k178: [164  99 117 113 157 181  93 116 112]
k830: [ 67 189 172  64 126 125 128 126 127]
k583: [125 126 125 126 129 127 126 128 127]
k326: [158  85 107 185  91 184 185  82 101]
k396: [117  93  99 157 113 181 164 103  73]
k479: [124 124 122 124 128 126 125 127 126]
k360: [131 127 129 130 125 128 130 126 129]
k930: [102 123 148 148 123 165 147 113  59]
asked: [124 122]  k479
asked: [117  93  99 157 113 181 164]  k396
asked: [126 129 127 126]  k583
asked: [128 126 125 127 126]  k479
asked: [172  64 126 125 128 126]  k830
asked: [124 124 122 124 128 126 125 127 126]  k479
asked: [ 64 126]  k830

k671: [131 113 125 125 133  83 145 120 129]
k228: [131 105 126 126 128 133 206 114 155]
k557: [161 126 130 114 128 206 155 126 133]
asked: [155 126 133]  k557
asked: [133  83 145 120 129]  k671
asked: [126 128 133 206 114 155]  k228
asked: [131 113 125]  k671

k992: [157 118 151 162 176 128  60 160 162 143 112 156 143 140 164 166 122 111
 141 116 130 175 109  90 124 134 119  68  82 139 118 102 179 108 161 104
 138 122]
k444: [138 111 144 172 157 139 121 157  52 150 128 151  98 125 149 144 136  89
 141 130 124 164 122  91 173 135 136  85  83 149  94 131 196 129 153  83
 148  81]
k446: [163 121 141 150 157 174 166  52 121 139 119 158  92 141 116 122 131  91
 137 153 116 150 137 106 191 121 135  75  89 151 104 135 191 133 161  81
 174  87]
k392: [132 158 129 124 110 105 148  96  89 146 125  68  73 133  66  89 112 128
 132 159 106 107 160 140 182  87 135 121 121 142 139 178  99 146 133 131
 182 113]
k896: [134 112 150 174 166 121  52 150 157 139 128 144 122 124 171 164 132 100
 143 112 130 176 108  83 140 140 128  83  81 144 103 117 186 116 151  96
 131  99]
k186: [127 110 147 176 160 116  54 138 152 140 132 140 107 119 165 157 136  94
 142 116 128 170 113  84 156 140 134  89  81 147  96 126 190 123 148  90
 133  87]
asked: [174 166 121  52 150 157 139]  k896
asked: [121  52 150 157 139 128]  k896
asked: [150 128]  k444

k648: [141 166 132 130 139  89 145]
k600: [144 158 147 133 146  79 131]
k156: [132 117 190 159 124 127 121]
k609: [131 131  75 100 128 129 120]
k887: [134 142 187 161 139  84 119]
k576: [127 131  81 104 132 126 119]
k854: [142 134 158 146 144  78 132]
k139: [140 140 117 118 149 100 126]
asked: [144 158 147 133 146]  k600
asked: [126 119]  k576
asked: [134 142]  k887
asked: [146  79]  k600
asked: [139  84]  k887
asked: [117 190 159 124 127 121]  k156
asked: [132 130 139  89]  k648

k478: [180 126 122  94 122 132]
k79: [163  81 126 130 129 125]
k920: [ 77 151 164 134 133 118]
k520: [200 112 103 122 122 136]
k251: [170 154 143 129 128 129]
k298: [133  86  94 122 122 131]
asked: [151 164 134]  k920
asked: [126 122]  k478
asked: [133  86  94 122 122 131]  k298
asked: [170 154 143 129]  k251
asked: [180 126 122]  k478

k241: [139  94 148 127 140 146 136 134 115 141 138 140 121 109  83 138 127 108
 126 207 152 132 122 128 155 163 134 126]
k118: [145 111 142 150 124 100 134 141 129 126 127 138 138 120 139 122  93 123
 112 124 114 114 163 124 137 138 157 157]
k61: [117 103 135 125 129 110 137 124 145 115 125 122 139 122 181 136  98 140
 135 146 130 111 127 132 129 127 121 124]
k731: [136 123 122 143 118 126 137 139 137 133 141 132 137 122 152 144 110 142
 120 100 109 133 149 130 116 127 123 134]
k560: [125 135 133 131 142 127 120 115 120 124 118 128 136 128 126 127 133 130
 139 136 137 114 108 119 121 141 118 133]
k973: [135 101 133 152 130 107 148 124 154 118 141 130 143 117 173 150  88 135
 120 108 129 128 153 121 118 125 142 132]
k185: [117 103 135 125 129 110 137 124 145 115 125 122 139 122 181 136  98 140
 135 146 130 111 127 128 144 138 125 129]
k194: [182 131 116 179 134 106 130 149 103 119 129 114 127 120  81 125 116 125
 128 106 111 125 184 119 121 105 158 163]
k505: [135  74 128 133 136 160 130 129 145 157 123 119 131 103 124 123 122 163
 114 137  93 139 124 114 112  99 138 130]
asked: [139 122  93 123 112 124 114 114 163 124 137]  k118
asked: [137 114 108 119 121 141]  k560
asked: [ 83 138 127 108]  k241
asked: [125 135 133 131]  k560
asked: [128 136 128]  k560
asked: [120 124 118 128]  k560

k336: [130 111 120 122 149 102 156  90 143  98 123 127 157 172 135 118 125  86
 114  93 147  92 161  92 164  77]
k503: [125  75 151 128 156 151 128 174 111 130 178 149 143 125 167  90 117 151
 149 135 144 157 139 162 154  92]
k262: [128 143 151 141 131  99 108 129 133 182 187 100 152 150  87 105 139 139
 101 134 168 112 154 160 169 138]
k751: [ 97 132 137 144 137 117 165 122 112 162 176  97 139 167 150  97 129 123
 122 142 144 146 200 142 141  90]
k954: [145 167 113 103 100 156 129 135 163 144 151 134 151 128 142 150 139 110
  73 139 161 102  77 142 144  93]
k742: [117 160 116 102 136 144 136  88 142 146 172 103 142 152 135 109 140 113
  74 125 166  99 107 108 160  77]
k166: [123 114 182 142 126 119 113 168 142 130 144 122 115 136 153  97 144 122
 135 126 172  87  95 146 162 156]
k787: [145 167 113 103 100 156 129 135 163 144 151 134 151 128 142 130 139  77
  73 139 161 102  77 142 144  93]
k332: [128 118 140 131 112  80 128 130  96 154 170 148 131 115 140 114 152  61
  91 112 158 141 125 106 168  89]
k127: [100 140 156 114 135 142 122 113 143 138 160 169 137 127 152 142 137  81
  91  97 160 131  58  98 164 119]
k775: [115 100 133 120 162 108 151  75 144  91 125 135 153 172 136 126 122 115
 122  87 144  97 143  86 169  90]
asked: [157 172 135 118 125  86 114  93 147  92 161]  k336
asked: [135 153 172 136 126 122 115 122  87 144  97]  k775
asked: [161  92]  k336
asked: [200 142 141]  k751

k696: [114 135 133 128 137 142 134 120 165 126 128 134 123 132 120 103 130 116
 129 142 129 123 120 118 165 114 119 145 129 105 121 127 116]
k575: [133 112  82  81 151 164 133 125 120 139 136 109 121  98 133  98 130 137
 130 130 123 129 137 134  78 118 107 110 135 161 119 118 172]
k210: [114 135 133 128 137 142 134 120 165 126 128 134 123 132 120 103 128 116
 129 142 129 123 120 118 143 124 144 143 126 121 145 132 131]
k28: [114 135 133 128 137 142 134 120 165 126 128 134 123 132 120 103 130 116
 129 142 129 123 120 118 143 124 144 143 126 121 145 132 131]
asked: [114 135 133 128 137 142 134 120 165 126 128 134 123 132 120 103 130 116
 129 142 129 123 120 118 143 124 144 143 126 121 145 132 131]  k28
asked: [114 135 133 128 137 142 134 120 165 126 128 134 123 132 120 103 128 116
 129 142 129 123 120 118 143 124 144 143 126 121 145 132 131]  k210
asked: [133 125 120 139 136 109 121  98 133  98 130]  k575
asked: [130 130 123 129 137 134  78]  k575
asked: [120 118 165]  k696

k783: [137 137 118  86 123 147  75 144 140  92 102  85 185 134]
k383: [138 103 126 101 105 166  96 162 127  98 111  89 191 131]
k485: [123 147  75 144 138  84 112 104 147 117  92 129 108 113]
asked: [140  92 102  85 185 134]  k783
asked: [112 104 147]  k485
asked: [112 104 147 117  92 129 108 113]  k485
asked: [123 147  75 144 140]  k783
asked: [112 104 147 117  92 129 108]  k485

k644: [ 94 123  91  87 156 138 168]
k690: [ 87 123  94  91  73 100 109]
k626: [159 190 183  89 104 109  84]
k430: [ 79 169 176 136 158 151  71]
k991: [106 118 185  98  73 100 102]
k289: [120 145  88  97 155 121 137]
asked: [123  91]  k644
asked: [ 87 123  94  91  73 100 109]  k690
asked: [ 94 123  91  87]  k644
asked: [100 102]  k991
asked: [ 98  73 100]  k991

